Below is a small trained network, with its code and all its weights. Each question gives an input and a class and asks what happens when units are switched off, that is, made to give their printed mean instead of their output.

import numpy as np


def w(rows, s, z=0):
    codes = np.array(rows[::2]) - 128.0
    scale = np.full(codes.shape[1], s)
    scale[-1] = z or s
    return codes * scale


def f(y):
    return y / 2 * (1 + np.tanh(0.7978845608 * (y + 0.044715 * y**3)))


def log_softmax(a):
    a = a - a.max(-1, keepdims=True)
    return a - np.log(np.exp(a).sum(-1, keepdims=True))


def net(x, mask):
    res = np.array(x, float).reshape(1, 3) / 4 @ E
    y = f(res @ A[0][:, :-1].T + A[0][:, -1])
    res = res + np.where(mask, y, B[0][:, -1]) @ B[0][:, :-1]
    return log_softmax(res[-1] @ U[:, :-1].T + U[:, -1])


A, B = {}, {}
E = w([
[47,216,121,138,22,136,137,122,149,90],'x0',
[61,87,121,119,140,168,4,150,62,47],'x1',
[127,110,177,133,77,148,55,115,111,255],'x2',
],0.0064)
A[0] = w([
[144,146,127,126,117,132,243,131,137,178,100],'neuron 1',
[124,124,140,129,92,131,87,125,121,211,93],'neuron 2',
[135,151,114,123,161,120,145,128,139,75,126],'neuron 3',
[105,162,127,126,44,129,129,128,126,89,106],'neuron 4',
[134,137,98,125,152,121,149,126,132,82,94],'neuron 5',
[128,128,128,118,124,133,140,126,133,133,213],'neuron 6',
[116,119,128,127,140,145,75,139,105,93,102],'neuron 7',
[92,173,120,141,78,112,122,139,127,118,111],'neuron 8',
[119,138,141,134,171,127,197,137,125,25,102],'neuron 9',
[145,89,128,140,254,116,94,133,121,145,114],'neuron 10',
[106,167,124,141,67,137,125,117,140,101,104],'neuron 11',
[104,126,126,123,137,113,54,125,114,89,127],'neuron 12',
[138,148,124,124,121,123,215,115,138,174,121],'neuron 13',
[163,90,126,127,204,142,129,124,122,150,108],'neuron 14',
[114,125,124,128,84,134,46,141,125,210,120],'neuron 15',
[125,121,119,127,153,133,171,137,131,45,124],'neuron 16',
[115,107,125,128,125,134,58,133,124,81,111],'neuron 17',
[116,130,124,138,136,130,124,130,121,128,254],'neuron 18',
[106,105,127,124,139,144,37,122,117,60,117],'neuron 19',
[112,158,134,127,70,137,129,126,131,106,140],'neuron 20',
],0.013,0.0085)
B[0] = w([
[107,187,127,162,123,96,175,149,136,159,242],'neuron 1',
[97,132,120,132,131,134,99,71,115,199,186],'neuron 2',
[123,127,131,125,142,147,95,102,135,153,182],'neuron 3',
[106,82,134,100,91,155,195,113,128,132,205],'neuron 4',
[122,129,119,137,119,162,116,103,130,175,158],'neuron 5',
[142,105,146,118,165,41,108,139,102,67,211],'neuron 6',
[114,161,122,152,125,125,155,143,156,163,167],'neuron 7',
[112,95,117,102,101,152,160,142,125,141,185],'neuron 8',
[109,119,131,126,121,121,61,81,112,207,230],'neuron 9',
[92,76,130,86,69,147,199,129,121,130,225],'neuron 10',
[100,97,123,104,95,157,172,136,120,142,188],'neuron 11',
[138,162,123,149,123,99,148,146,152,137,188],'neuron 12',
[127,160,133,149,134,69,168,136,143,148,229],'neuron 13',
[83,103,127,101,74,153,175,128,126,139,199],'neuron 14',
[120,119,125,135,139,124,75,69,113,197,211],'neuron 15',
[129,113,128,140,136,120,88,85,104,173,210],'neuron 16',
[131,177,116,145,121,111,158,140,141,151,181],'neuron 17',
[158,85,167,118,180,2,85,134,83,2,255],'neuron 18',
[134,174,141,154,148,67,177,144,143,142,217],'neuron 19',
[128,88,137,99,120,128,152,136,118,114,192],'neuron 20',
],0.027,0.0071)
U = w([
[139,245,138,213,153,87,181,174,162,132,134],'0',
[122,113,128,140,163,150,17,44,86,190,132],'1',
[106,58,131,45,54,170,187,156,115,88,149],'2',
[203,123,151,132,214,113,63,165,107,2,252],'3',
[152,157,110,132,130,171,120,147,144,118,89],'4',
[137,140,115,144,147,187,118,131,146,127,77],'5',
[143,159,114,141,114,177,115,148,131,120,75],'6',
],0.0098,0.0033)

Each question gives the input, the list of numbers given to net, and the class t.
The units are the neurons (one row each of A and B). Each row of codes is followed by its name. A weight is (code - 128) times the scale printed after its matrix; where a second scale follows, it is the last column's (A, B and U).
mask holds one flag per neuron, in row order. A switched-off neuron (its flag False) gives its mean, the last column of its row in B, instead of its output. The means were averaged over made-up inputs and are rounded, as every weight is.
A unit's drop is (log p(t) with every unit on - log p(t) with that unit switched off) / (log p(t) with every unit on - log p(t) with every unit switched off).
The circuit of an input: a set's keep is (log p(t) with only the set's units on - log p(t) with every unit switched off) / (log p(t) with every unit on - log p(t) with every unit switched off). Starting from the 12 units with the biggest drops (on a tie, the unit counted first), units are removed one at a time, each time the one whose removal leaves the highest keep (on an exact tie, the one counted first), for as long as the keep stays at least 0.8.
circuit, biggest first: the units of the circuit, biggest drop first
top k neurons: the k neurons with the biggest drops, biggest first
drop when u is switched off: that unit's drop, to one decimal
input [-8,1,-5], class 2: circuit, biggest first => neuron 10
input [-7,7,2], class 0: top 3 neurons => neuron 19; neuron 17; neuron 12
input [-8,-2,-8], class 1: top 3 neurons => neuron 9; neuron 16; neuron 3
input [3,3,-1], class 3: top 2 neurons => neuron 1; neuron 10
input [8,4,-8], class 1: top 4 neurons => neuron 9; neuron 16; neuron 10; neuron 3
input [0,4,-3], class 0: top 2 neurons => neuron 19; neuron 17
input [5,-6,8], class 1: top 2 neurons => neuron 15; neuron 2
input [-8,-6,-1], class 2: top 2 neurons => neuron 10; neuron 14
input [-2,6,-8], class 1: top 2 neurons => neuron 9; neuron 16
input [6,6,-4], class 0: top 2 neurons => neuron 19; neuron 12
input [1,-5,-7], class 1: drop when neuron 9 is switched off => 0.7
input [3,6,-8], class 1: drop when neuron 16 is switched off => 0.8
input [-6,2,1], class 2: drop when neuron 10 is switched off => 0.1
input [-2,4,1], class 0: circuit, biggest first => neuron 19
input [1,-2,3], class 3: drop when neuron 9 is switched off => 0.3
